Below are the code and all the weights of a small trained network. Each question names an input and a class and asks about switching units off, where a switched-off unit gives its printed mean instead of its output.

import numpy as np


def w(rows, s, z=0):
    codes = np.array(rows[::2]) - 128.0
    scale = np.full(codes.shape[1], s)
    scale[-1] = z or s
    return codes * scale


def norm(h):
    return h / np.sqrt((h * h).mean(-1, keepdims=True) + 1e-5)


def f(y):
    return np.maximum(y, 0)


def log_softmax(a):
    a = a - a.max(-1, keepdims=True)
    return a - np.log(np.exp(a).sum(-1, keepdims=True))


def net(x, mask):
    res = np.array(x, float).reshape(1, 8) / 4 @ E
    u = 0
    for l in range(4):
        y = f(norm(res) @ A[l][:, :-1].T + A[l][:, -1])
        res = res + np.where(mask[u : u + 7], y, B[l][:, -1]) @ B[l][:, :-1]
        u += 7
    return log_softmax(norm(res)[-1] @ U[:, :-1].T + U[:, -1])


A, B = {}, {}
E = w([
[43,114,169,74,209,166,130,157,173,120,44],'x0',
[110,68,184,65,179,101,94,53,109,122,216],'x1',
[122,123,82,26,64,156,71,223,162,134,192],'x2',
[132,130,133,128,130,125,129,129,125,126,126],'x3',
[105,134,78,82,129,93,194,144,23,62,106],'x4',
[130,126,133,128,126,127,127,133,124,131,127],'x5',
[73,254,150,137,89,147,159,99,169,68,171],'x6',
[124,178,114,88,120,28,97,85,159,139,84],'x7',
],0.0087)
A[0] = w([
[117,124,193,207,117,158,51,140,202,196,158,48],'L0N0',
[120,146,130,165,82,105,79,112,64,160,179,28],'L0N1',
[130,175,177,106,86,133,155,110,153,97,146,13],'L0N2',
[180,163,173,155,144,137,31,104,182,130,127,2],'L0N3',
[96,246,244,127,72,129,193,124,167,33,159,21],'L0N4',
[60,70,153,105,141,111,87,61,106,114,174,13],'L0N5',
[92,49,133,208,113,254,150,120,102,78,185,53],'L0N6',
],0.0069,0.0058)
B[0] = w([
[118,59,92,162,116,184,58,70,84,28,94,227],'L0N0',
[223,143,117,87,69,142,185,70,155,108,136,163],'L0N1',
[73,156,32,149,136,198,131,102,73,160,164,148],'L0N2',
[126,101,92,161,146,130,63,100,105,41,112,162],'L0N3',
[80,68,2,137,164,198,124,72,111,240,165,253],'L0N4',
[147,102,171,36,125,197,149,30,131,122,223,170],'L0N5',
[173,252,184,124,173,119,54,193,67,178,149,239],'L0N6',
],0.0085,0.0042)
A[1] = w([
[74,134,235,161,87,69,157,143,201,148,128,2],'L1N0',
[19,100,208,116,162,121,161,176,186,102,97,48],'L1N1',
[186,123,118,175,71,99,167,113,132,86,169,49],'L1N2',
[136,149,201,210,180,68,152,21,151,92,89,68],'L1N3',
[129,119,179,181,161,103,192,91,122,134,143,101],'L1N4',
[103,164,93,105,124,29,79,38,145,140,85,112],'L1N5',
[80,164,85,61,157,49,254,162,19,59,155,93],'L1N6',
],0.0076,0.0092)
B[1] = w([
[128,166,99,147,140,152,138,92,142,133,99,128],'L1N0',
[155,147,124,77,168,173,186,106,157,68,89,159],'L1N1',
[189,148,118,120,63,142,156,113,107,99,159,166],'L1N2',
[73,82,159,137,63,124,158,199,141,134,168,231],'L1N3',
[128,104,152,113,119,158,146,154,117,140,152,185],'L1N4',
[129,194,175,123,155,122,72,195,72,155,153,243],'L1N5',
[117,56,134,196,92,211,12,98,129,79,111,254],'L1N6',
],0.011,0.004)
A[2] = w([
[146,187,67,196,93,118,148,166,163,132,19,24],'L2N0',
[160,68,141,144,149,103,100,124,125,170,94,91],'L2N1',
[104,165,122,102,119,50,79,121,127,126,113,31],'L2N2',
[125,121,95,44,97,127,105,181,189,88,166,30],'L2N3',
[153,134,162,175,131,116,80,115,244,129,143,2],'L2N4',
[113,131,175,174,144,146,201,85,84,152,98,84],'L2N5',
[115,86,135,87,190,182,143,168,154,124,107,100],'L2N6',
],0.011,0.0036)
B[2] = w([
[156,26,179,50,191,251,195,144,125,93,226,237],'L2N0',
[81,117,40,95,123,118,152,143,84,149,137,217],'L2N1',
[165,161,193,163,186,163,113,171,100,173,103,167],'L2N2',
[54,77,181,202,100,55,193,171,123,106,152,215],'L2N3',
[121,73,140,175,98,177,83,88,45,56,76,177],'L2N4',
[51,131,154,121,62,56,105,191,197,138,162,230],'L2N5',
[167,222,100,149,89,86,149,97,151,102,78,253],'L2N6',
],0.011,0.0049)
A[3] = w([
[181,129,58,126,148,196,183,165,179,94,134,102],'L3N0',
[254,101,77,145,97,81,149,72,116,166,180,101],'L3N1',
[135,115,154,199,69,125,127,167,94,141,219,170],'L3N2',
[133,115,172,47,176,81,126,33,129,92,188,3],'L3N3',
[156,191,159,132,180,153,111,200,81,137,141,150],'L3N4',
[52,156,132,60,209,152,112,104,199,109,32,117],'L3N5',
[171,54,36,94,158,69,170,142,89,220,73,84],'L3N6',
],0.0098,0.0047)
B[3] = w([
[148,105,178,72,104,93,121,50,104,165,169,168],'L3N0',
[146,246,145,134,96,136,190,104,161,69,64,173],'L3N1',
[124,127,107,101,174,76,153,138,169,126,53,252],'L3N2',
[203,32,188,63,142,236,175,187,116,184,148,149],'L3N3',
[157,160,184,123,166,106,60,118,103,183,127,177],'L3N4',
[218,199,85,166,99,57,158,95,124,103,117,173],'L3N5',
[67,187,69,134,162,142,99,41,181,187,215,159],'L3N6',
],0.011,0.013)
U = w([
[215,21,220,10,120,246,228,110,136,139,191,101],'0',
[238,248,108,127,45,82,222,52,160,43,56,202],'1',
[111,18,72,217,76,212,2,64,47,46,36,45],'2',
[19,201,2,132,148,168,154,46,151,233,241,223],'3',
[169,207,224,156,176,134,57,236,46,201,107,54],'4',
[23,39,170,173,51,17,215,238,210,120,116,5],'5',
],0.013,0.0015)

Each question gives the input, the list of numbers given to net, and the class t.
The units are the neurons (one row each of A and B). Each row of codes is followed by its name. A weight is (code - 128) times the scale printed after its matrix; where a second scale follows, it is the last column's (A, B and U).
mask holds one flag per neuron, layer by layer. A switched-off neuron (its flag False) gives its mean, the last column of its row in B, instead of its output. The means were averaged over made-up inputs and are rounded, as every weight is.
A unit's drop is (log p(t) with every unit on - log p(t) with that unit switched off) / (log p(t) with every unit on - log p(t) with every unit switched off).
The circuit of an input: a set's keep is (log p(t) with only the set's units on - log p(t) with every unit switched off) / (log p(t) with every unit on - log p(t) with every unit switched off). Starting from the 12 units with the biggest drops (on a tie, the unit counted first), units are removed one at a time, each time the one whose removal leaves the highest keep (on an exact tie, the one counted first), for as long as the keep stays at least 0.8.
circuit, biggest first: the units of the circuit, biggest drop first
unit that matters most: the unit with the biggest drop
k most important neurons: the k neurons with the biggest drops, biggest first
top k neurons in layer l: the k neurons of layer l with the biggest drops, biggest first
input [4,-4,-6,-5,7,8,-4,7], class 2: top 2 neurons in layer 1 -> (L1N6, L1N3)
input [8,0,6,8,-3,-7,7,2], class 1: circuit, biggest first -> (L3N5)
input [0,-6,8,-2,0,-1,-6,7], class 5: 3 most important neurons -> (L2N3, L0N6, L0N4)
input [-6,-7,-7,6,-3,2,0,3], class 0: 3 most important neurons -> (L2N0, L2N3, L0N5)
input [-2,2,-5,-5,3,-4,6,6], class 3: top 3 neurons in layer 0 -> (L0N4, L0N6, L0N2)
input [5,2,3,0,-6,-6,-7,5], class 3: 3 most important neurons -> (L2N1, L3N6, L1N6)
input [2,7,-8,-1,8,-2,4,-6], class 2: 2 most important neurons -> (L1N6, L2N0)
input [-1,-8,-1,-3,7,6,-8,-5], class 0: 3 most important neurons -> (L2N0, L0N4, L3N0)
input [-4,4,0,2,3,-5,-4,-6], class 4: top 2 neurons in layer 0 -> (L0N6, L0N4)
input [-6,8,-6,1,-5,-3,3,1], class 0: 2 most important neurons -> (L3N3, L0N5)
input [-2,-8,8,-3,-6,-8,3,3], class 0: top 2 neurons in layer 2 -> (L2N0, L2N5)
input [-5,5,-4,5,0,2,5,-1], class 0: 2 most important neurons -> (L3N3, L2N6)
input [3,-5,7,2,-2,-4,6,0], class 5: 2 most important neurons -> (L2N3, L3N6)
input [3,-5,-8,-3,-8,-2,6,4], class 2: unit that matters most -> L2N4
input [6,2,3,2,-6,-5,6,3], class 1: 2 most important neurons -> (L3N5, L1N6)
input [-8,7,-3,3,8,6,-7,-5], class 1: 3 most important neurons -> (L3N1, L2N0, L0N1)
input [3,-1,-1,-8,-5,-3,5,-2], class 2: 3 most important neurons -> (L0N0, L3N6, L0N3)
input [1,-4,-7,-2,-5,8,-8,-6], class 3: circuit, biggest first -> (L2N1, L3N6)
input [6,-7,4,-3,2,3,7,4], class 0: top 2 neurons in layer 3 -> (L3N0, L3N6)
input [6,0,-1,-1,7,-3,-5,-8], class 4: circuit, biggest first -> (L0N6)
input [-6,6,-6,8,-2,-1,8,-1], class 3: 2 most important neurons -> (L0N4, L2N0)
input [-5,3,0,1,-5,-2,-7,-8], class 4: 2 most important neurons -> (L0N6, L0N4)
input [4,-5,-1,6,-6,-6,-4,8], class 4: 4 most important neurons -> (L1N5, L2N2, L1N6, L3N4)
input [0,-6,2,-4,-2,8,-4,-6], class 0: top 3 neurons in layer 1 -> (L1N5, L1N6, L1N3)
input [-4,5,-3,8,6,8,2,-5], class 2: top 2 neurons in layer 1 -> (L1N6, L1N5)
input [5,-4,7,1,-6,-8,-2,-6], class 5: top 2 neurons in layer 0 -> (L0N4, L0N3)
input [-1,-2,3,-6,-1,-2,1,0], class 5: unit that matters most -> L2N3
